Here is a tiny trained network, its code and every weight. The questions are about switching its units off for an input and a class, where a switched-off unit gives its printed mean instead of its output.

import numpy as np


def w(rows, s, z=0):
    codes = np.array(rows[::2]) - 128.0
    scale = np.full(codes.shape[1], s)
    scale[-1] = z or s
    return codes * scale


def f(y):
    return y / 2 * (1 + np.tanh(0.7978845608 * (y + 0.044715 * y**3)))


def log_softmax(a):
    a = a - a.max(-1, keepdims=True)
    return a - np.log(np.exp(a).sum(-1, keepdims=True))


def net(x, mask):
    res = np.array(x, float).reshape(1, 6) / 4 @ E
    y = f(res @ A[0][:, :-1].T + A[0][:, -1])
    res = res + np.where(mask, y, B[0][:, -1]) @ B[0][:, :-1]
    return log_softmax(res[-1] @ U[:, :-1].T + U[:, -1])


A, B = {}, {}
E = w([
[128,129,130,124,128,128],'x0',
[112,102,89,71,59,142],'x1',
[139,1,161,125,147,130],'x2',
[215,126,150,174,73,158],'x3',
[127,127,126,129,128,130],'x4',
[172,125,56,107,185,179],'x5',
],0.0097)
A[0] = w([
[110,140,133,180,146,153,206],'neuron 0',
[136,229,112,125,106,119,59],'neuron 1',
[102,133,208,160,69,95,12],'neuron 2',
[203,139,163,170,74,200,42],'neuron 3',
[128,214,84,143,107,109,60],'neuron 4',
[191,136,78,94,225,176,110],'neuron 5',
[144,38,173,116,140,111,39],'neuron 6',
[127,103,58,57,1,131,142],'neuron 7',
[109,242,109,124,84,119,154],'neuron 8',
[108,138,179,162,76,52,35],'neuron 9',
[189,122,63,86,177,152,163],'neuron 10',
[147,179,172,199,208,119,113],'neuron 11',
[224,123,143,174,76,145,44],'neuron 12',
[81,101,65,52,34,191,128],'neuron 13',
[209,125,140,180,34,152,131],'neuron 14',
[27,128,118,82,186,95,2],'neuron 15',
[203,131,63,116,178,217,72],'neuron 16',
[169,114,34,163,160,209,86],'neuron 17',
],0.0077,0.0037)
B[0] = w([
[148,104,144,130,131,100,167],'neuron 0',
[120,34,88,177,110,219,188],'neuron 1',
[1,174,129,126,82,122,178],'neuron 2',
[78,177,13,83,202,87,190],'neuron 3',
[125,68,109,141,124,192,181],'neuron 4',
[54,129,166,153,64,108,217],'neuron 5',
[77,24,74,148,134,206,181],'neuron 6',
[151,145,183,215,206,91,254],'neuron 7',
[146,45,113,152,125,164,249],'neuron 8',
[31,142,148,121,80,133,178],'neuron 9',
[79,128,160,157,84,101,212],'neuron 10',
[154,131,147,215,163,110,187],'neuron 11',
[89,128,51,81,200,114,189],'neuron 12',
[146,146,184,224,199,93,239],'neuron 13',
[110,136,59,114,154,76,239],'neuron 14',
[104,167,6,68,186,91,181],'neuron 15',
[48,138,151,131,73,97,213],'neuron 16',
[65,143,159,126,100,105,202],'neuron 17',
],0.0082,0.0052)
U = w([
[98,183,8,63,197,76,89],'0',
[31,176,188,133,1,100,67],'1',
[166,131,141,131,114,106,249],'2',
[144,18,100,150,107,229,96],'3',
[178,173,205,217,213,81,62],'4',
[155,146,142,109,97,119,242],'5',
[247,195,194,27,63,169,110],'6',
[214,174,156,9,62,177,56],'7',
],0.0091,0.012)

Each question gives the input, the list of numbers given to net, and the class t.
The units are the neurons (one row each of A and B). Each row of codes is followed by its name. A weight is (code - 128) times the scale printed after its matrix; where a second scale follows, it is the last column's (A, B and U).
mask holds one flag per neuron, in row order. A switched-off neuron (its flag False) gives its mean, the last column of its row in B, instead of its output. The means were averaged over made-up inputs and are rounded, as every weight is.
A unit's drop is (log p(t) with every unit on - log p(t) with that unit switched off) / (log p(t) with every unit on - log p(t) with every unit switched off).
The circuit of an input: a set's keep is (log p(t) with only the set's units on - log p(t) with every unit switched off) / (log p(t) with every unit on - log p(t) with every unit switched off). Starting from the 12 units with the biggest drops (on a tie, the unit counted first), units are removed one at a time, each time the one whose removal leaves the highest keep (on an exact tie, the one counted first), for as long as the keep stays at least 0.8.
circuit, biggest first: the units of the circuit, biggest drop first
unit that matters most: the unit with the biggest drop
top k neurons: the k neurons with the biggest drops, biggest first
drop when u is switched off: that unit's drop, to one decimal
input [-1,8,6,-1,3,-5], class 4: top 2 neurons : neuron 7; neuron 13
input [3,6,0,-3,-6,1], class 4: top neuron : neuron 13
input [-6,7,-2,8,8,-4], class 0: top 2 neurons : neuron 3; neuron 14
input [2,-7,4,7,-7,-2], class 0: circuit, biggest first : neuron 3; neuron 12; neuron 14
input [0,5,-2,8,-6,1], class 0: circuit, biggest first : neuron 3; neuron 14
input [-4,-8,-8,-8,-7,-8], class 0: top 3 neurons : neuron 15; neuron 5; neuron 10
input [3,1,-3,7,2,-2], class 0: circuit, biggest first : neuron 3; neuron 14
input [-2,7,-7,4,-3,4], class 3: top 3 neurons : neuron 1; neuron 8; neuron 4
input [0,-1,-7,3,-3,3], class 3: circuit, biggest first : neuron 1; neuron 8
input [2,-7,7,3,-3,0], class 3: top 3 neurons : neuron 6; neuron 7; neuron 13
input [-2,-7,-8,-3,7,-3], class 3: circuit, biggest first : neuron 1; neuron 8; neuron 4
input [-1,7,5,4,-1,-6], class 4: circuit, biggest first : neuron 7; neuron 13
input [5,8,7,-6,6,0], class 4: circuit, biggest first : neuron 13; neuron 7
input [1,1,8,-8,0,-2], class 0: circuit, biggest first : neuron 15
input [7,-7,5,2,-7,-7], class 1: top 3 neurons : neuron 2; neuron 9; neuron 7
input [-5,-3,6,3,-6,-7], class 1: top 3 neurons : neuron 2; neuron 9; neuron 8
input [8,-4,-7,-6,8,3], class 2: circuit, biggest first : neuron 3; neuron 8
input [-4,1,0,-6,-2,-5], class 0: top 2 neurons : neuron 15; neuron 5
input [6,-3,-7,-5,-3,6], class 3: circuit, biggest first : neuron 1; neuron 8; neuron 4
input [-1,1,-8,2,-8,7], class 3: unit that matters most : neuron 1
input [5,-5,8,1,-8,-8], class 1: top 4 neurons : neuron 2; neuron 9; neuron 8; neuron 1
input [-5,-4,3,3,0,6], class 1: drop when neuron 16 is switched off : 0.2
input [-1,8,-8,-6,-7,0], class 3: drop when neuron 7 is switched off : -0.1
input [0,-2,5,3,-5,8], class 1: drop when neuron 2 is switched off : 0.0
